[142 118 174 140 141 128 173 165 151 140 180 178 204 191 133 157 132] = rilaz
[106 107 147 163 141  93 149 111 139 122 137 136 132 139 114 114 123] = babos
[106 107 147 125 141  93 149 111 139 122 137 136 132 139 114 114 123] = Gez
[ 97 111 117 115 140  93 122  94 128 111 105 104  97  99 107  92 118] = Pizev
[194 194 154 104 102 205 168 163  97  97 147 147 182 153 105 139  90] = Firif
[126 140 141  79 107 150 159 139  82  70 153 151 167 158  60  80  83] = Nuf
Firif	[194 194 154 104 102 205 168 163  97  97 147 147 182 153 105 139  90]
Nuf	[126 140 141  79 107 150 159 139  82  70 153 151 167 158  60  80  83]
Gez	[106 107 147 125 141  93 149 111 139 122 137 136 132 139 114 114 123]
babos	[106 107 147 163 141  93 149 111 139 122 137 136 132 139 114 114 123]
rilaz	[142 118 174 140 141 128 173 165 151 140 180 178 204 191 133 157 132]

[129 101 135 132 195 117 131 132 125 134 116 126 126 113 141 131 100  97]  nabul
[116 127  98 126 132 134 129 120 113 125 128 130  87 117 148 126 133 163]  vobog
[127 115 130 130 126 124 125 122 143 123 178  60 135 127 135 132  95 139]  Zavig
nabul	[129 101 135 132 195 117 131 132 125 134 116 126 126 113 141 131 100  97]
Zavig	[127 115 130 130 126 124 125 122 143 123 178  60 135 127 135 132  95 139]

[117 189 127  56 145 152 204 143 114  77]  teb
[181 162 104 124 122 183 164 156 126 139]  mokev
[136 146 130 173 141 102 136 101 129  99]  Bova
[128 173 101 105  64 106 139 117 130 103]  malar
malar	[128 173 101 105  64 106 139 117 130 103]
mokev	[181 162 104 124 122 183 164 156 126 139]
Bova	[136 146 130 173 141 102 136 101 129  99]
teb	[117 189 127  56 145 152 204 143 114  77]

[156 126  75 149 104 172 138 158 147 141] : Godo
[173 182 120  89 103 147 116 178 158  73] : koti
[165 187 136  71 104 129  94 155 145  61] : Sav
[114 146 185  95 152  85 128 117 117  99] : puli
[115 102 103 177 146 147 124 154 168 158] : Lumi
[110 125 169 123 153  87 123 121 122 124] : kat
[133 119  80 147 109 173 124 128 139 143] : rut
[123 130 143 104 115 133 178  94  82 128] : div
[145 149 136 132 143 123 122 188 180 107] : Sozo
[106 103 146 161 164  97 115 137 146 150] : gil
Sozo	[145 149 136 132 143 123 122 188 180 107]
koti	[173 182 120  89 103 147 116 178 158  73]
kat	[110 125 169 123 153  87 123 121 122 124]
Godo	[156 126  75 149 104 172 138 158 147 141]

[ 89  92 134 142 154 122 143 153 154 112 163 149 106  90 129 167 142  96
 154 126 108 103 139 123 168] : Lisek
[129 109 142 169  82 156  85 123 140 139 141 117 132 134 141 132 130 137
 170 161  55 113 100 135 111] : Koluv
[159 156 157 159 117  97 147 141 122 128 159  70 160 112 136 124 169  98
 115 130 132  96 122 163  72] : rad
[138 125  88 120 126 148  77 124  86 162 114 172 139 119  80 144 125 147
 126 135 148 112 183 141 137] : leg
[154 128 142 173 112  85 133 123 113 134 151  86 164 105 136 126 178 118
 114 143 121 104 138 149  98] : ral
[133 184 128  82 149 170 122 128 103 139 121 153 138 165 132 100  87  92
 149 162 155 153 140  90 118] : Sifeb
[ 84 109 116 114 145 143 118 133 134 122 110 181 119 123 131 161  95 118
 156 171 121 140 166 140 185] : lifab
[140 115 118 156  75 132  87 140 139 130  97 113 154 122 110 159 133 162
 121 158  93 109 176 145 117] : Liso
[159 157 137 117  98 169 118 125 123 156 110 158  92 164  97 126 130 189
  91  88 150  83 111 102 119] : pil
[100 134 114 102 130 168 117 123  94 167 104 174  75 116 105 137  96 120
 128 161 148 112 137 113 136] : vimam
[154 162 193 160 102 127 171 128 132 151 153  98 107 148 139  97 140  99
 139 124 135 155  95 153 107] : Zoke
Koluv	[129 109 142 169  82 156  85 123 140 139 141 117 132 134 141 132 130 137
 170 161  55 113 100 135 111]
rad	[159 156 157 159 117  97 147 141 122 128 159  70 160 112 136 124 169  98
 115 130 132  96 122 163  72]
Liso	[140 115 118 156  75 132  87 140 139 130  97 113 154 122 110 159 133 162
 121 158  93 109 176 145 117]
Zoke	[154 162 193 160 102 127 171 128 132 151 153  98 107 148 139  97 140  99
 139 124 135 155  95 153 107]

[139 129 139 130 140 150 143 101 128 117 126 124 130 130 151 126 133 129
 135 144 122 133 135 137 129 103 105 105 122 141 128 116 133 115 130 152
 116 131] : Bisiz
[126 126 133 141 128 123 124 127 135 116 129 131 130 131  97 125 164 135
 115 140 121 129 129 119 124 142 120 123 124 132 133 117 141 119 129 145
 149 124] : mizas
[118 142 129 124 136 115 106 135 132 126 123 120 142 123 107 133 143 132
 127 116 127 122 125 117 131 126  96 158 133 115 136 139 120 135 130 103
 140 137] : Mideb
[130 116 137 146 136 141 141 110 137 125 134 126 141 112 131 128 128 113
 118 116 142 130 151 134 127 119 123  99 132 123 132 107 125 134 138 147
 100 118] : kuvu
[136 113 139 135 126 109 123 166 129 146 119 124 134 125 106 125 137 135
 140 110 136 124 122 134 126 143 109 138 119 127 102  69 132 131 131 118
 144 146] : suris
[122 131 123 150 127  92 152 142 134 151 122 120 147 121 110 130 121 134
 130 103 124 118 140 132 124 135 125 121 121 126 107 114 131 126 110 119
 134 130] : kivub
[135 138 144 132 138 139 132 139 132 134 137 130 114 120 120 124 129 125
 123 108 150 138 142 119 136 135 144  94 124 139 141 116 128 126 125 120
 103 109] : Tun
[126 126 133 141 128 123 124 127 135 116 129 131 130 131  97 125 164 135
 115 140 132 126 140 125 128 136 149 108 131 130 131 153 134 167 116 152
 124 121] : vupul
[122 135 125 136 112 130 127 111 135 136 136 129 125 132  99 122 115 119
 132 121 100 131 135 129 119 141 167 113 128 122 126 120 133 130 112 123
 150 133] : Mibo
[125 121 121 134 119 104 114 129 118 122 129 130 128 123  94 127 100 117
 128 142 132 130 113 147 129 123 142 134 132 131 133 119 143 137 123 146
 119 117] : vigan
[122 130 131 125 124 118 132 109 132 142 129 131 119 140 130 126 150 129
 129 105 116 132 124 126 125 119 147 152 133 127 126 136 125 114 115 137
 155 152] : Roko
[137 135 142 122 129 107 132 110 130 139 131 129 130 138 128 118 132 135
 131 128 113 132 133 132 123 138 137 140 125 127 127 171 122 146 127 148
 155 110] : nisu
Tun	[135 138 144 132 138 139 132 139 132 134 137 130 114 120 120 124 129 125
 123 108 150 138 142 119 136 135 144  94 124 139 141 116 128 126 125 120
 103 109]
suris	[136 113 139 135 126 109 123 166 129 146 119 124 134 125 106 125 137 135
 140 110 136 124 122 134 126 143 109 138 119 127 102  69 132 131 131 118
 144 146]

[ 83 101 106 142 150]  Rupog
[122 162 168 126 130]  Rav
[ 83 101  92 147 142]  vam
[122 162 168 126 150]  kap
kap	[122 162 168 126 150]
vam	[ 83 101  92 147 142]

[138  99 158  90 130  89 173  87 138 148 155 168 109 145 151 160 106 115
 126] : Zumis
[ 94 129 131 171 102 147 128 167 118 121 120 128 112 116 127 144 148 138
 120] : Zot
[105 148 124 170 107 157  95 162 106 100  89  92 129 113  97  88 150 124
  97] : feb
[141 148  98 124 155 138 128 127 156 106 102  95 157 130 130  92 152 113
 136] : Suk
[138  99 158  90 130  89 173  87 138 148 155 168 109 145 151 160 106 115
 154] : pezor
[141 129 131 171 102 147 128 167 118 121 120 128 112 116 127 144 148 138
 120] : kagek
[113 108 130 123  96 120 101 124  83 141 132 136  91 129 108 145 105 139
 100] : daf
[140 113  66 105 117 106 119 104 156 154 133 118 102 151 144 131 115 151
 144] : tif
Zumis	[138  99 158  90 130  89 173  87 138 148 155 168 109 145 151 160 106 115
 126]
kagek	[141 129 131 171 102 147 128 167 118 121 120 128 112 116 127 144 148 138
 120]
daf	[113 108 130 123  96 120 101 124  83 141 132 136  91 129 108 145 105 139
 100]
tif	[140 113  66 105 117 106 119 104 156 154 133 118 102 151 144 131 115 151
 144]
Suk	[141 148  98 124 155 138 128 127 156 106 102  95 157 130 130  92 152 113
 136]
Zot	[ 94 129 131 171 102 147 128 167 118 121 120 128 112 116 127 144 148 138
 120]

[ 70 113 100 121 132 144 127 134  89 121 132 148  97  84 154 129 117 146
 121 108 130 122 144 102 111 117 140  98 119 138 103 153 139  98 153 119
  90 108 108 131 118  96 118 122  94 100  69] -> pavi
[115 104 110 131 132 151 120 136  91  96 131 124 131 128 132 129 116 128
 128 122 106 129 148  85 121 125 135 115 129 132 102 121 123  85 128 131
  88 129  95 127 131 147 104 138 127  88 129] -> korar
[143  98 122 104 124 142 102 132 106  86 112  97 135 129 100 110 109 101
 102 108  90 106 137  64 128 106 124 126 110 124  93  88 105  91  97 105
 102 132  81 100 132 150  78 134 129  73 155] -> bame
[203 136 170 106 127 124 126 126 180 130 104 106 140 173  96 106 144 107
 112 142 143 119 119 146 159 140 119 160 111 125 147  97 122 161  99 105
 174 148 155  90 151 170 120 145 162 164 202] -> Mip
[ 85 142 103 172 122  98 154 120 118 155 151 152 130 128 145 156 143 155
 172 152 144 160 112 172 103 150 131 123 158 120 158 157 145 143 145 173
 130 127 150 164 109  97 172 109 116 154  88] -> ded
[152 144 142 143 122 108 143 125 152 140 131 123 141 160 118 131 145 124
 144 153 145 146 112 175 132 153 125 144 145 120 157 122 131 153 120 143
 156 137 166 133 133 142 154 135 151 175 151] -> midok
[ 60 104  82 120 121 121 114 122  82 120 129 139 106  79 140 133 109 139
 120 100 103 112 129  70  96  97 128 100 112 125  97 142 126 100 138 121
  89 111  71 130 100  74 103  95  75  60  63] -> Dob
[111 117 122  90 119 118 127 125 135 134 104 143  86 111 133 105 136 137
 100 118 160 108 122 118 126 128 130 119  89 131 120 142 145 138 138  85
 136 115 131  87 128 104 111 121  99 133 103] -> fup
[ 83  94  73 144  99 101 125 126  56  72 130 107 138 146 101 127 121 116
 141 140 103 143 115  93  78 144 129 108 140 100 112  94 118  62  97 145
  71 125  97 120 115 145 104 126 129  95 110] -> Nava
[ 84 109  81 147  98  93 124 119  72  91 133 106 139 131 101 133 119 111
 143 135  98 138 106 108  81 130 119 111 144  99 122  99 113  81  98 149
  88 120 101 133 108 123 118 112 124  99  98] -> Peg
[ 96 153 123 152 130 111 152 124 139 168 146 159 116 115 157 147 143 157
 154 143 161 148 119 185 120 144 133 124 146 131 157 170 150 159 159 151
 145 121 167 158 117  92 175 116 116 173  86] -> godi
bame	[143  98 122 104 124 142 102 132 106  86 112  97 135 129 100 110 109 101
 102 108  90 106 137  64 128 106 124 126 110 124  93  88 105  91  97 105
 102 132  81 100 132 150  78 134 129  73 155]
ded	[ 85 142 103 172 122  98 154 120 118 155 151 152 130 128 145 156 143 155
 172 152 144 160 112 172 103 150 131 123 158 120 158 157 145 143 145 173
 130 127 150 164 109  97 172 109 116 154  88]
fup	[111 117 122  90 119 118 127 125 135 134 104 143  86 111 133 105 136 137
 100 118 160 108 122 118 126 128 130 119  89 131 120 142 145 138 138  85
 136 115 131  87 128 104 111 121  99 133 103]
Mip	[203 136 170 106 127 124 126 126 180 130 104 106 140 173  96 106 144 107
 112 142 143 119 119 146 159 140 119 160 111 125 147  97 122 161  99 105
 174 148 155  90 151 170 120 145 162 164 202]

[ 81 144  71  67 132 141  87 114  87 191  78 174  80 116 144  95 189  85
  72 104 118 185 181  83  70 105 127]  bom
[129 175 105  92 153 128 139 116  87 135 105 158  92 151  84 144 132  87
 137  91 159 162  66 113 102  61  90]  Lif
[ 67  66  61 151 132 159  89 178 195  73 194 131  69 160 166 141  79 174
 118 191 114 169 151 121 178 170  95]  favo
[ 81 144  71  67 132 141  87 114  87 191  78 174  80 116 144  95 189  85
  72 104 118 185 109  83  70 105 127]  Sotu
[ 81 144  71  67 132 141  87 114  87 191  78 174  80 116 144  95 189  85
  72 104 118 185 109  83 106  69 143]  podus
podus	[ 81 144  71  67 132 141  87 114  87 191  78 174  80 116 144  95 189  85
  72 104 118 185 109  83 106  69 143]
Lif	[129 175 105  92 153 128 139 116  87 135 105 158  92 151  84 144 132  87
 137  91 159 162  66 113 102  61  90]

[162 103  95  86 163 137 109 116] : dide
[165 162  84 125 112 120 108 117] : badog
[162 103  95  86 163 180 147 158] : mure
[164 139 120 126 113  92 198 164] : gidup
[116 146 137 146 104 197 188 118] : zita
[116  70 162 117 153  78 131 148] : kuro
zita	[116 146 137 146 104 197 188 118]
mure	[162 103  95  86 163 180 147 158]
badog	[165 162  84 125 112 120 108 117]

[104 153 112 163 149 131 165  99 103  90 122 131 140 135  92  99 180 130
 138 120 126 128 127 115 133 120 129 137 106 125 147 111 148 102  92  98
 124 129  94 152 119 170 146  93  90  67 125 120 134 128 105 115 130 110
 138 146 121 136 136 128 123 147] -> sop
[117 132 150 151 136 102 166  96 143  96 119 152 140 114  78 128 149 127
 141  99 126 143 128 135 143 146 149 118 131 128 126 114 118 116  98 122
 128 117 111 134 102 167 149 125 101  89 138 137 120 134 129 153 127 103
 132 123 117 144 138 139  99 136] -> Zedu
[154  92 147 175 129 110 127 129 164 150 120 146 121 132 120 153 105 142
 140 141 118 140 116 146 159 138 143 118 178 113 103 111 112 146 135 128
 129 114 153 106 125 100 129 166 155 150 139 163  90 122 172 168 116 136
 117 143 146 135 133 118  99 118] -> mit
[104 155 129 145 131 124 151 110 112  95 127 130 139 117 105 113 156 119
 128 100 134 128 136 117 115 132 123 128  94 140 144 131 132 108 106 125
 127 129 103 146 115 171 139 100  96  92 127 110 148 137 100 116 134 107
 138 114 109 132 130 140 132 140] -> gegez
[141 109 161 117 117 100 129 125 165 134 124 147 128 109 115 154 104 126
 131 108 129 142 129 146 137 153 147 113 150 132 109 130 100 140 133 149
 133 113 146 110 111 127 129 155 136 148 140 144 114 133 147 162 125 122
 123 106 124 134 128 139 106 120] -> sud
[154  92 150 119 124 109 123 131 166 150 122 146 120 125 123 155 101 138
 135 136 121 141 120 149 155 142 151 117 175 117 102 118 109 148 140 138
 130 115 152 106 122 100 127 167 152 155 138 158  96 122 169 168 119 135
 118 134 141 134 131 121 102 116] -> gir
[154  92 147 124 129 110 127 129 164 150 120 146 121 132 120 153 105 142
 140 141 118 140 116 146 160 138 154 118 178 113 103 111 112 146 135 128
 129 114 153 106 125 100 129 166 155 150 139 163  90 122 172 168 116 136
 117 143 146 135 133 118  99 118] -> giri
[152  97 152 111 115 109 116 137 165 150 124 142 120 121 131 158  92 131
 129 126 126 139 125 149 142 146 146 114 164 124 104 128 105 149 145 148
 131 115 155 103 123 102 121 166 152 165 137 149 107 128 161 164 121 134
 120 119 136 132 126 127 110 113] -> Vifi
[119 132 148 147 134 104 159 101 142 101 120 148 140 115  83 128 148 126
 138 101 128 143 129 133 139 146 147 119 131 129 126 116 118 117 102 124
 127 117 113 131 104 165 145 124 104  96 137 136 123 133 128 151 126 106
 132 121 118 142 134 138 103 138] -> Fadip
gir	[154  92 150 119 124 109 123 131 166 150 122 146 120 125 123 155 101 138
 135 136 121 141 120 149 155 142 151 117 175 117 102 118 109 148 140 138
 130 115 152 106 122 100 127 167 152 155 138 158  96 122 169 168 119 135
 118 134 141 134 131 121 102 116]
Vifi	[152  97 152 111 115 109 116 137 165 150 124 142 120 121 131 158  92 131
 129 126 126 139 125 149 142 146 146 114 164 124 104 128 105 149 145 148
 131 115 155 103 123 102 121 166 152 165 137 149 107 128 161 164 121 134
 120 119 136 132 126 127 110 113]
sop	[104 153 112 163 149 131 165  99 103  90 122 131 140 135  92  99 180 130
 138 120 126 128 127 115 133 120 129 137 106 125 147 111 148 102  92  98
 124 129  94 152 119 170 146  93  90  67 125 120 134 128 105 115 130 110
 138 146 121 136 136 128 123 147]
gegez	[104 155 129 145 131 124 151 110 112  95 127 130 139 117 105 113 156 119
 128 100 134 128 136 117 115 132 123 128  94 140 144 131 132 108 106 125
 127 129 103 146 115 171 139 100  96  92 127 110 148 137 100 116 134 107
 138 114 109 132 130 140 132 140]

[130 172 188  81 175 145 119 182 125 124]  Fer
[156  89 104 180 139 189  96  75 173  80]  ribo
[108 149 149 181 146 102 158  82 142  68]  tefe
[167  79 144 179  97  69 142 186 101 173]  mufu
[ 66  87 165 144 174  69 176 170 186 145]  lopat
[ 87 140  78 163 146 156 161 168 144 102]  bara
[ 95 181 181  84 107  90 146 181 139 142]  Fupuv
[177 137 107 121  86 168 142 123 106 160]  fov
[146 115  75 127 188  79 159 153 189 189]  Vimuk
[128 166 173  82  66 159 152 128  98  99]  fuvos
[185 131 128  77 122 130  89 190 135 148]  guti
[133 124 160 114 153 117  76 158  84 187]  riz
Fer	[130 172 188  81 175 145 119 182 125 124]
guti	[185 131 128  77 122 130  89 190 135 148]
fuvos	[128 166 173  82  66 159 152 128  98  99]
mufu	[167  79 144 179  97  69 142 186 101 173]
bara	[ 87 140  78 163 146 156 161 168 144 102]

[134 122 139 134 138 135 142 144 142 117 117 149 115 157 158 130 136 105] -> Popeg
[121 116 101 118 124 152 124 111 101 117 116 149 114 111 115  98 105 117] -> siz
[103 168 123 124  96 168 116 129 123 167 167 149 175 109 123 122 106 133] -> daluk
[ 96 122 132 142 106 142 145 146 136 134 132 167 134 142 141 131 105 107] -> Vobo
[ 97 109 137 147  78 120  93 151 141  94  94  94  86 148 127 136  70 178] -> Tik
Popeg	[134 122 139 134 138 135 142 144 142 117 117 149 115 157 158 130 136 105]
Tik	[ 97 109 137 147  78 120  93 151 141  94  94  94  86 148 127 136  70 178]
daluk	[103 168 123 124  96 168 116 129 123 167 167 149 175 109 123 122 106 133]
siz	[121 116 101 118 124 152 124 111 101 117 116 149 114 111 115  98 105 117]

[149 128 130 203 135 174 118]  pumez
[149 128 130 203 135 152 114]  Vipu
[149 128 130 150 140 133 152]  salak
[108 132 138 124 132 104 124]  Luma
pumez	[149 128 130 203 135 174 118]

[146 152 132  87 146 106 135 124 132 133  95 181 140 176 167  96 135 131
 199 137  79 140 168 126 166 129 135 124 103  83 125 131 128 146 122 132
 116 129 130 133 142] = punug
[123 130 125 128 136 127 122 130 120 127 128 125 130 130 127 130 123 129
 123 127 132 129 121 127 127 129 126 127 124 125 127 125 127 120 128 124
 132 129 129 127 127] = vamab
[127 139  80 117 131 126  96 135  92  85 139 138  91 133 133 131 146 165
 126 171 118 171 114 146 126 123  77 128 124 139 136  85 170 128 159  95
 128 155 156 173 164] = sefiz
[127 131 125 132 141 129 126 127 126 128 131 131 129 129 117 131 123 129
 121 130 130 128 132 126 130 130 126 131 126 133 141 126 132 126 127 126
 126 128 128 128 130] = bokel
[ 85 182 124 111 130 105 120  89 117 131 125 103 136 132 138 108  81 122
 106 125 144 125 129 135 156 194 126 152 112 110 127 123 122  80 116 125
  97 129 123 122 129] = lol
lol	[ 85 182 124 111 130 105 120  89 117 131 125 103 136 132 138 108  81 122
 106 125 144 125 129 135 156 194 126 152 112 110 127 123 122  80 116 125
  97 129 123 122 129]
bokel	[127 131 125 132 141 129 126 127 126 128 131 131 129 129 117 131 123 129
 121 130 130 128 132 126 130 130 126 131 126 133 141 126 132 126 127 126
 126 128 128 128 130]
sefiz	[127 139  80 117 131 126  96 135  92  85 139 138  91 133 133 131 146 165
 126 171 118 171 114 146 126 123  77 128 124 139 136  85 170 128 159  95
 128 155 156 173 164]

[120  97 104 139 110  96 107 112 100 148 126 115 135  93 140]  kem
[ 96  98 159 120 152  95 127 141 147 128 114 111 137 144  73]  kagiv
[119  98 100 136 107  97 107 110 102 147 123 114 133  94 140]  luzo
[120  97 104 139 110  96 107 112 100 148 126 115 135 112 140]  vob
[118 105 121 128 121 111 120 118 123 144 120 116 135 116 124]  bivi
[127 135  94  95 101 152 146  94 126 139 110 132 115 107 141]  Sumub
[119  98 100 136 107 130 107 110 102 147 123 114 133  94 140]  kos
[139 166 135 105 129 170 142 131 142  90 124 139 103 152 122]  sor
[108 108 123 107 122 118 132 112 131 136 109 117 127 119 107]  zov
[129 120 153 146 144 116 114 147 129 120 137 122 136 142 118]  mam
kem	[120  97 104 139 110  96 107 112 100 148 126 115 135  93 140]
Sumub	[127 135  94  95 101 152 146  94 126 139 110 132 115 107 141]

[180 115 148 148] = lavo
[132  74  92  67] = mufol
[132  74  92  53] = Kuva
mufol	[132  74  92  67]
lavo	[180 115 148 148]
Kuva	[132  74  92  53]

